Below are the code and all the weights of a small trained network. Each question names an input and a class and asks about switching units off, where a switched-off unit gives its printed mean instead of its output.

import numpy as np


def w(rows, s, z=0):
    codes = np.array(rows[::2]) - 128.0
    scale = np.full(codes.shape[1], s)
    scale[-1] = z or s
    return codes * scale


def norm(h):
    return h / np.sqrt((h * h).mean(-1, keepdims=True) + 1e-5)


def f(y):
    return np.maximum(y, 0)


def log_softmax(a):
    a = a - a.max(-1, keepdims=True)
    return a - np.log(np.exp(a).sum(-1, keepdims=True))


def net(x, mask):
    res = np.array(x, float).reshape(1, 4) / 4 @ E
    u = 0
    for l in range(4):
        y = f(norm(res) @ A[l][:, :-1].T + A[l][:, -1])
        res = res + np.where(mask[u : u + 6], y, B[l][:, -1]) @ B[l][:, :-1]
        u += 6
    return log_softmax(norm(res)[-1] @ U[:, :-1].T + U[:, -1])


A, B = {}, {}
E = w([
[22,153,189,213,42,198],'x0',
[151,122,39,114,95,194],'x1',
[177,160,69,252,123,143],'x2',
[13,162,112,179,129,102],'x3',
],0.013)
A[0] = w([
[105,125,39,107,178,90,164],'L0N0',
[99,140,174,168,180,71,138],'L0N1',
[120,166,189,158,80,176,2],'L0N2',
[62,95,108,119,37,210,138],'L0N3',
[9,129,132,119,110,124,69],'L0N4',
[141,107,195,24,82,85,112],'L0N5',
],0.013,0.009)
B[0] = w([
[110,48,80,50,136,61,216],'L0N0',
[88,161,116,200,148,174,200],'L0N1',
[111,24,104,52,205,155,159],'L0N2',
[78,138,204,179,59,136,255],'L0N3',
[101,197,171,194,134,219,215],'L0N4',
[244,81,191,118,214,254,219],'L0N5',
],0.011,0.0086)
A[1] = w([
[226,154,134,8,152,127,105],'L1N0',
[229,134,151,89,109,125,171],'L1N1',
[113,111,192,70,194,151,37],'L1N2',
[71,204,212,151,180,120,3],'L1N3',
[131,175,65,158,119,121,40],'L1N4',
[103,147,166,172,131,159,157],'L1N5',
],0.014,0.0059)
B[1] = w([
[162,81,136,135,128,179,254],'L1N0',
[112,64,124,132,183,169,226],'L1N1',
[182,83,130,79,131,248,193],'L1N2',
[106,165,194,114,71,152,206],'L1N3',
[155,145,113,77,92,111,148],'L1N4',
[141,186,164,129,121,124,255],'L1N5',
],0.018,0.0088)
A[2] = w([
[30,149,55,47,100,134,70],'L2N0',
[218,159,150,125,189,10,159],'L2N1',
[103,112,150,30,152,93,81],'L2N2',
[52,111,175,225,120,185,123],'L2N3',
[19,136,114,75,167,98,2],'L2N4',
[114,81,114,145,100,164,15],'L2N5',
],0.011,0.0043)
B[2] = w([
[33,154,215,166,173,34,140],'L2N0',
[61,209,140,158,224,255,149],'L2N1',
[133,71,198,177,186,119,141],'L2N2',
[37,209,205,41,103,84,254],'L2N3',
[95,142,140,138,223,114,134],'L2N4',
[61,62,75,126,36,158,140],'L2N5',
],0.0069,0.0098)
A[3] = w([
[246,173,61,97,105,167,186],'L3N0',
[158,158,183,63,120,44,61],'L3N1',
[135,180,85,144,31,35,2],'L3N2',
[70,142,95,212,157,175,179],'L3N3',
[165,112,206,248,150,255,138],'L3N4',
[65,134,127,212,63,15,52],'L3N5',
],0.0096,0.0055)
B[3] = w([
[129,117,170,201,113,188,174],'L3N0',
[177,106,88,154,88,126,129],'L3N1',
[154,150,96,114,55,139,134],'L3N2',
[135,150,141,114,100,75,173],'L3N3',
[9,109,119,188,192,86,249],'L3N4',
[142,70,141,106,27,121,151],'L3N5',
],0.013)
U = w([
[93,142,52,149,224,27,119],'0',
[165,171,64,130,5,105,90],'1',
[202,175,135,72,109,126,6],'2',
[60,234,207,185,96,149,205],'3',
[208,45,121,124,193,213,213],'4',
[144,141,142,68,100,81,23],'5',
[197,178,134,64,112,120,2],'6',
],0.02,0.0092)

Each question gives the input, the list of numbers given to net, and the class t.
The units are the neurons (one row each of A and B). Each row of codes is followed by its name. A weight is (code - 128) times the scale printed after its matrix; where a second scale follows, it is the last column's (A, B and U).
mask holds one flag per neuron, layer by layer. A switched-off neuron (its flag False) gives its mean, the last column of its row in B, instead of its output. The means were averaged over made-up inputs and are rounded, as every weight is.
A unit's drop is (log p(t) with every unit on - log p(t) with that unit switched off) / (log p(t) with every unit on - log p(t) with every unit switched off).
The circuit of an input: a set's keep is (log p(t) with only the set's units on - log p(t) with every unit switched off) / (log p(t) with every unit on - log p(t) with every unit switched off). Starting from the 12 units with the biggest drops (on a tie, the unit counted first), units are removed one at a time, each time the one whose removal leaves the highest keep (on an exact tie, the one counted first), for as long as the keep stays at least 0.8.
units of the circuit, in order: the units of the circuit, biggest drop first
most important unit: the unit with the biggest drop
k most important neurons: the k neurons with the biggest drops, biggest first
top k neurons in layer l: the k neurons of layer l with the biggest drops, biggest first
drop of u: that unit's drop, to one decimal
input [-8,-7,7,0], class 0: 4 most important neurons => L0N5, L2N1, L1N2, L0N1
input [-3,8,-2,7], class 0: most important unit => L0N0
input [6,-5,-1,-7], class 4: units of the circuit, in order => L0N2, L1N2
input [-3,6,-1,5], class 0: units of the circuit, in order => L0N5, L0N0
input [-4,5,6,7], class 0: 3 most important neurons => L0N0, L0N3, L1N3
input [-2,1,4,5], class 0: top 3 neurons in layer 0 => L0N0, L0N3, L0N4
input [-2,2,3,3], class 0: top 2 neurons in layer 0 => L0N5, L0N0
input [-4,-1,8,3], class 0: top 4 neurons in layer 1 => L1N2, L1N0, L1N5, L1N3
input [3,3,6,-8], class 3: 2 most important neurons => L0N0, L0N5
input [-4,-5,3,2], class 0: 3 most important neurons => L0N3, L0N0, L0N4
input [-7,-3,2,4], class 0: top 2 neurons in layer 0 => L0N5, L0N1
input [3,6,1,-8], class 3: 3 most important neurons => L0N3, L0N0, L0N5
input [-8,4,7,7], class 0: 2 most important neurons => L0N5, L1N2
input [0,7,1,1], class 1: top 2 neurons in layer 0 => L0N4, L0N5
input [0,-3,-2,-1], class 4: most important unit => L0N5
input [4,7,-4,-6], class 3: 2 most important neurons => L0N3, L0N0
input [5,1,-7,-7], class 4: drop of L0N5 => 0.4
input [-5,-7,7,5], class 0: drop of L0N0 => 0.7
